Below is a small trained network, with its code and all its weights. Each question gives an input and a class and asks what happens when units are switched off, that is, made to give their printed mean instead of their output.

import numpy as np


def w(rows, s, z=0):
    codes = np.array(rows[::2]) - 128.0
    scale = np.full(codes.shape[1], s)
    scale[-1] = z or s
    return codes * scale


def f(y):
    return np.maximum(y, 0)


def log_softmax(a):
    a = a - a.max(-1, keepdims=True)
    return a - np.log(np.exp(a).sum(-1, keepdims=True))


def net(x, mask):
    res = np.array(x, float).reshape(1, 7) / 4 @ E
    y = f(res @ A[0][:, :-1].T + A[0][:, -1])
    res = res + np.where(mask, y, B[0][:, -1]) @ B[0][:, :-1]
    return log_softmax(res[-1] @ U[:, :-1].T + U[:, -1])


A, B = {}, {}
E = w([
[125,129,127,125],'x0',
[164,1,182,27],'x1',
[209,231,110,121],'x2',
[169,106,185,227],'x3',
[135,140,123,125],'x4',
[101,98,135,129],'x5',
[93,153,198,111],'x6',
],0.0085)
A[0] = w([
[169,91,172,62,93],'N0',
[97,143,158,94,232],'N1',
[116,137,128,201,85],'N2',
[96,179,141,137,65],'N3',
[107,151,179,116,59],'N4',
[80,151,72,84,67],'N5',
[146,171,121,172,148],'N6',
[46,82,141,151,217],'N7',
[90,157,98,142,35],'N8',
[72,177,65,181,34],'N9',
[92,118,120,127,251],'N10',
[199,119,167,68,93],'N11',
[158,95,45,142,203],'N12',
[59,128,76,80,53],'N13',
[164,133,246,184,100],'N14',
[58,90,101,158,159],'N15',
[186,78,122,211,138],'N16',
],0.013,0.0036)
B[0] = w([
[90,97,109,194,242],'N0',
[163,187,106,116,207],'N1',
[104,92,114,92,195],'N2',
[93,108,124,162,182],'N3',
[91,201,254,75,153],'N4',
[133,132,108,91,207],'N5',
[143,115,129,136,219],'N6',
[186,169,122,139,254],'N7',
[89,90,120,119,178],'N8',
[118,86,142,146,244],'N9',
[153,152,119,126,204],'N10',
[90,128,116,181,221],'N11',
[116,175,231,99,206],'N12',
[133,107,133,101,213],'N13',
[138,101,93,77,228],'N14',
[168,125,144,157,220],'N15',
[122,114,131,47,210],'N16',
],0.011,0.0076)
U = w([
[62,143,215,86,179],'0',
[3,40,31,233,79],'1',
[137,130,80,124,200],'2',
[131,118,84,127,173],'3',
[93,108,100,2,3],'4',
[128,132,86,152,135],'5',
[220,144,68,183,103],'6',
],0.0097,0.0056)

Each question gives the input, the list of numbers given to net, and the class t.
The units are the neurons (one row each of A and B). Each row of codes is followed by its name. A weight is (code - 128) times the scale printed after its matrix; where a second scale follows, it is the last column's (A, B and U).
mask holds one flag per neuron, in row order. A switched-off neuron (its flag False) gives its mean, the last column of its row in B, instead of its output. The means were averaged over made-up inputs and are rounded, as every weight is.
A unit's drop is (log p(t) with every unit on - log p(t) with that unit switched off) / (log p(t) with every unit on - log p(t) with every unit switched off).
The circuit of an input: a set's keep is (log p(t) with only the set's units on - log p(t) with every unit switched off) / (log p(t) with every unit on - log p(t) with every unit switched off). Starting from the 12 units with the biggest drops (on a tie, the unit counted first), units are removed one at a time, each time the one whose removal leaves the highest keep (on an exact tie, the one counted first), for as long as the keep stays at least 0.8.
units of the circuit, in order: the units of the circuit, biggest drop first
most important unit: the unit with the biggest drop
top k neurons: the k neurons with the biggest drops, biggest first
drop when u is switched off: that unit's drop, to one decimal
input [0,4,0,7,5,2,5], class 4: units of the circuit, in order => [N14]
input [-2,-1,4,8,2,4,-1], class 4: top 2 neurons => [N16, N14]
input [6,8,-2,-2,6,-4,7], class 1: top 3 neurons => [N0, N11, N12]
input [5,5,5,4,-3,-2,-2], class 1: top 2 neurons => [N11, N0]
input [0,6,7,-3,7,4,-8], class 0: top 2 neurons => [N12, N7]
input [-1,4,-7,-6,0,4,-6], class 6: top 3 neurons => [N7, N15, N16]
input [5,0,0,-4,-3,-6,-8], class 0: top 2 neurons => [N12, N14]
input [1,7,7,-4,1,-1,5], class 1: units of the circuit, in order => [N0, N11]
input [-6,-4,7,-1,-4,-6,-8], class 0: units of the circuit, in order => [N12, N7]
input [-6,1,-8,-5,-3,-3,-1], class 6: top 2 neurons => [N7, N15]
input [6,3,4,5,-5,2,-8], class 0: units of the circuit, in order => [N12, N16]
input [-8,8,8,4,0,-7,-8], class 0: top 2 neurons => [N12, N16]
input [6,-7,-6,-7,-4,-2,-8], class 0: top 2 neurons => [N12, N0]
input [3,-2,-1,7,2,2,1], class 4: most important unit => N16
input [5,6,2,8,-1,-3,4], class 4: top 2 neurons => [N14, N16]
input [-2,-8,-1,-4,4,1,-3], class 1: top 4 neurons => [N9, N8, N3, N7]
input [-5,-2,-8,8,-7,6,-5], class 4: top 2 neurons => [N16, N2]
input [-5,2,-1,-6,3,3,-6], class 0: top 2 neurons => [N12, N14]
input [-4,2,-8,3,2,6,6], class 6: drop when N0 is switched off => 0.0
input [5,8,2,-4,-6,-1,1], class 1: drop when N11 is switched off => 0.1
input [-3,8,-7,0,2,-3,-5], class 1: drop when N12 is switched off => -0.1
input [6,4,-8,3,5,4,-7], class 6: units of the circuit, in order => [N7]
